Below is a small trained network, with its code and all its weights. Each question gives an input and a class and asks what happens when units are switched off, that is, made to give their printed mean instead of their output.

import numpy as np


def w(rows, s, z=0):
    codes = np.array(rows[::2]) - 128.0
    scale = np.full(codes.shape[1], s)
    scale[-1] = z or s
    return codes * scale


def f(y):
    return np.maximum(y, 0)


def log_softmax(a):
    a = a - a.max(-1, keepdims=True)
    return a - np.log(np.exp(a).sum(-1, keepdims=True))


def net(x, mask):
    res = np.array(x, float).reshape(1, 6) / 4 @ E
    y = f(res @ A[0][:, :-1].T + A[0][:, -1])
    res = res + np.where(mask, y, B[0][:, -1]) @ B[0][:, :-1]
    return log_softmax(res[-1] @ U[:, :-1].T + U[:, -1])


A, B = {}, {}
E = w([
[54,209,88,118,101,156,98],'x0',
[148,77,54,187,53,136,117],'x1',
[111,141,180,222,149,147,102],'x2',
[165,88,134,87,149,147,2],'x3',
[153,173,62,158,187,35,111],'x4',
[165,176,181,131,45,67,113],'x5',
],0.0071)
A[0] = w([
[107,108,126,117,140,169,147,86],'N1',
[108,103,90,133,179,156,131,182],'N2',
[94,99,81,125,196,162,136,23],'N3',
[137,114,114,69,108,134,155,46],'N4',
[113,111,103,128,149,146,134,49],'N5',
[85,165,91,124,106,143,98,60],'N6',
[143,149,150,124,104,111,113,92],'N7',
[110,158,163,91,176,121,129,1],'N8',
[123,182,204,68,205,122,155,55],'N9',
[150,144,155,109,81,91,125,94],'N10',
[146,159,79,164,180,48,110,56],'N11',
[109,149,119,137,117,141,117,227],'N12',
[154,78,62,178,68,125,124,16],'N13',
[92,186,114,114,124,150,116,109],'N14',
[134,129,153,101,157,111,129,84],'N15',
[146,151,164,123,74,77,113,44],'N16',
[106,139,133,139,115,121,215,21],'N17',
[144,135,109,80,122,120,140,51],'N18',
[122,117,111,119,165,155,155,82],'N19',
[162,81,161,128,142,112,147,45],'N20',
[127,141,111,126,155,85,123,41],'N21',
[121,94,172,100,66,190,145,30],'N22',
[146,128,75,32,112,97,154,93],'N23',
[150,142,78,156,163,70,116,24],'N24',
[134,163,147,136,76,104,107,152],'N25',
[135,118,122,135,125,132,88,48],'N26',
[92,174,110,120,124,133,104,14],'N27',
[150,148,103,137,155,94,107,11],'N28',
[111,100,188,120,89,187,136,13],'N29',
[137,116,88,169,93,140,116,31],'N30',
[127,121,102,102,99,123,125,79],'N31',
[182,53,150,141,144,96,169,87],'N32',
[135,157,168,111,90,98,128,37],'N33',
[124,120,122,75,116,111,149,125],'N34',
[135,108,125,112,137,128,67,19],'N35',
[155,107,127,80,141,145,3,17],'N36',
[180,82,157,138,151,109,163,42],'N37',
[128,144,123,131,125,119,182,39],'N38',
[87,185,100,126,93,166,100,16],'N39',
[129,124,112,140,153,145,144,62],'N40',
[132,96,82,172,89,133,120,72],'N41',
[111,153,193,254,160,148,89,67],'N42',
[119,159,99,105,116,151,121,113],'N43',
[111,145,114,148,115,126,205,27],'N44',
[117,128,102,136,139,156,122,80],'N45',
[118,160,119,155,123,128,222,28],'N46',
],0.016,0.0049)
B[0] = w([
[166,145,140,135,140,159,137,168],'N1',
[221,101,117,121,142,139,50,210],'N2',
[216,164,166,148,145,113,209,190],'N3',
[99,155,97,157,148,136,213,169],'N4',
[160,154,150,137,136,119,173,148],'N5',
[107,168,150,88,150,92,128,179],'N6',
[169,125,138,136,140,122,140,163],'N7',
[106,131,151,129,58,104,195,172],'N8',
[133,68,133,93,6,124,138,237],'N9',
[195,134,142,136,151,127,121,183],'N10',
[109,143,152,110,138,241,116,234],'N11',
[131,95,112,74,141,128,29,198],'N12',
[121,89,139,116,21,104,191,208],'N13',
[112,159,138,73,136,106,97,188],'N14',
[115,148,138,121,98,104,165,162],'N15',
[204,144,150,154,156,115,168,187],'N16',
[92,113,159,182,141,112,93,190],'N17',
[114,138,98,145,142,115,186,153],'N18',
[177,135,142,134,136,106,133,166],'N19',
[100,165,136,89,159,83,126,167],'N20',
[113,144,142,137,122,175,161,159],'N21',
[101,138,151,113,136,236,137,213],'N22',
[113,95,26,149,150,124,163,212],'N23',
[91,147,151,120,134,206,148,196],'N24',
[209,117,131,110,148,128,73,206],'N25',
[107,131,145,162,131,109,155,150],'N26',
[91,170,151,118,141,95,168,158],'N27',
[108,139,159,132,141,177,166,162],'N28',
[100,146,137,131,131,230,145,195],'N29',
[122,115,142,110,74,112,171,171],'N30',
[123,130,104,140,124,113,175,154],'N31',
[112,174,127,53,166,81,64,208],'N32',
[182,152,156,149,126,117,171,168],'N33',
[126,115,78,127,141,137,122,173],'N34',
[102,128,153,179,137,101,127,170],'N35',
[75,110,165,229,138,91,67,247],'N36',
[104,176,143,75,159,84,111,179],'N37',
[116,124,146,171,133,116,124,160],'N38',
[85,193,161,92,164,87,190,185],'N39',
[147,147,149,141,141,120,162,145],'N40',
[136,108,128,108,54,108,133,190],'N41',
[113,109,2,152,163,100,200,254],'N42',
[126,134,122,92,139,105,106,166],'N43',
[98,119,144,186,140,107,93,188],'N44',
[152,143,148,117,138,124,149,151],'N45',
[97,111,146,195,138,108,73,205],'N46',
],0.037,0.0086)
U = w([
[81,110,164,211,138,104,77,19],'0',
[96,142,145,125,137,211,119,129],'1',
[114,99,141,112,54,102,133,206],'2',
[91,176,132,77,158,82,99,108],'3',
[199,136,145,154,152,122,123,116],'4',
[99,116,37,153,160,121,146,164],'5',
[148,76,66,87,129,144,1,254],'6',
],0.0095,0.0024)

Each question gives the input, the list of numbers given to net, and the class t.
The units are the neurons (one row each of A and B). Each row of codes is followed by its name. A weight is (code - 128) times the scale printed after its matrix; where a second scale follows, it is the last column's (A, B and U).
mask holds one flag per neuron, in row order. A switched-off neuron (its flag False) gives its mean, the last column of its row in B, instead of its output. The means were averaged over made-up inputs and are rounded, as every weight is.
A unit's drop is (log p(t) with every unit on - log p(t) with that unit switched off) / (log p(t) with every unit on - log p(t) with every unit switched off).
The circuit of an input: a set's keep is (log p(t) with only the set's units on - log p(t) with every unit switched off) / (log p(t) with every unit on - log p(t) with every unit switched off). Starting from the 12 units with the biggest drops (on a tie, the unit counted first), units are removed one at a time, each time the one whose removal leaves the highest keep (on an exact tie, the one counted first), for as long as the keep stays at least 0.8.
circuit, biggest first: the units of the circuit, biggest drop first
unit that matters most: the unit with the biggest drop
k most important neurons: the k neurons with the biggest drops, biggest first
drop when u is switched off: that unit's drop, to one decimal
input [-1,8,-6,-7,-8,6], class 1: unit that matters most	N22
input [-2,6,7,-3,7,-8], class 4: 4 most important neurons	(N3 N2 N22 N29)
input [-1,0,2,0,-3,3], class 6: circuit, biggest first	(N3 N39 N8)
input [1,-8,-7,6,5,6], class 2: 2 most important neurons	(N9 N42)
input [-8,-7,-1,3,0,-6], class 3: 2 most important neurons	(N32 N37)
input [-8,-1,4,-8,-5,-7], class 0: 3 most important neurons	(N46 N17 N44)
input [1,6,1,2,-6,6], class 1: 3 most important neurons	(N22 N29 N9)
input [0,-2,-3,-6,-4,-7], class 4: 3 most important neurons	(N3 N36 N2)
input [-2,-1,-8,-7,3,6], class 5: 3 most important neurons	(N23 N36 N34)
input [-8,-3,-7,-6,2,2], class 3: 2 most important neurons	(N32 N37)
input [6,7,2,-8,8,-2], class 0: 4 most important neurons	(N46 N44 N17 N22)
input [-4,-4,2,-6,7,-1], class 1: 3 most important neurons	(N11 N36 N24)
input [-4,1,6,7,-4,8], class 4: 3 most important neurons	(N16 N25 N10)
input [-1,6,4,-4,-8,1], class 1: unit that matters most	N22
input [-7,-4,-8,-7,-4,3], class 5: 2 most important neurons	(N23 N36)
input [3,-8,-2,-5,-6,-3], class 2: drop when N19 is switched off	0.0
input [0,-8,6,0,8,4], class 1: drop when N21 is switched off	0.1
input [2,-1,-7,2,-2,7], class 4: drop when N16 is switched off	1.0
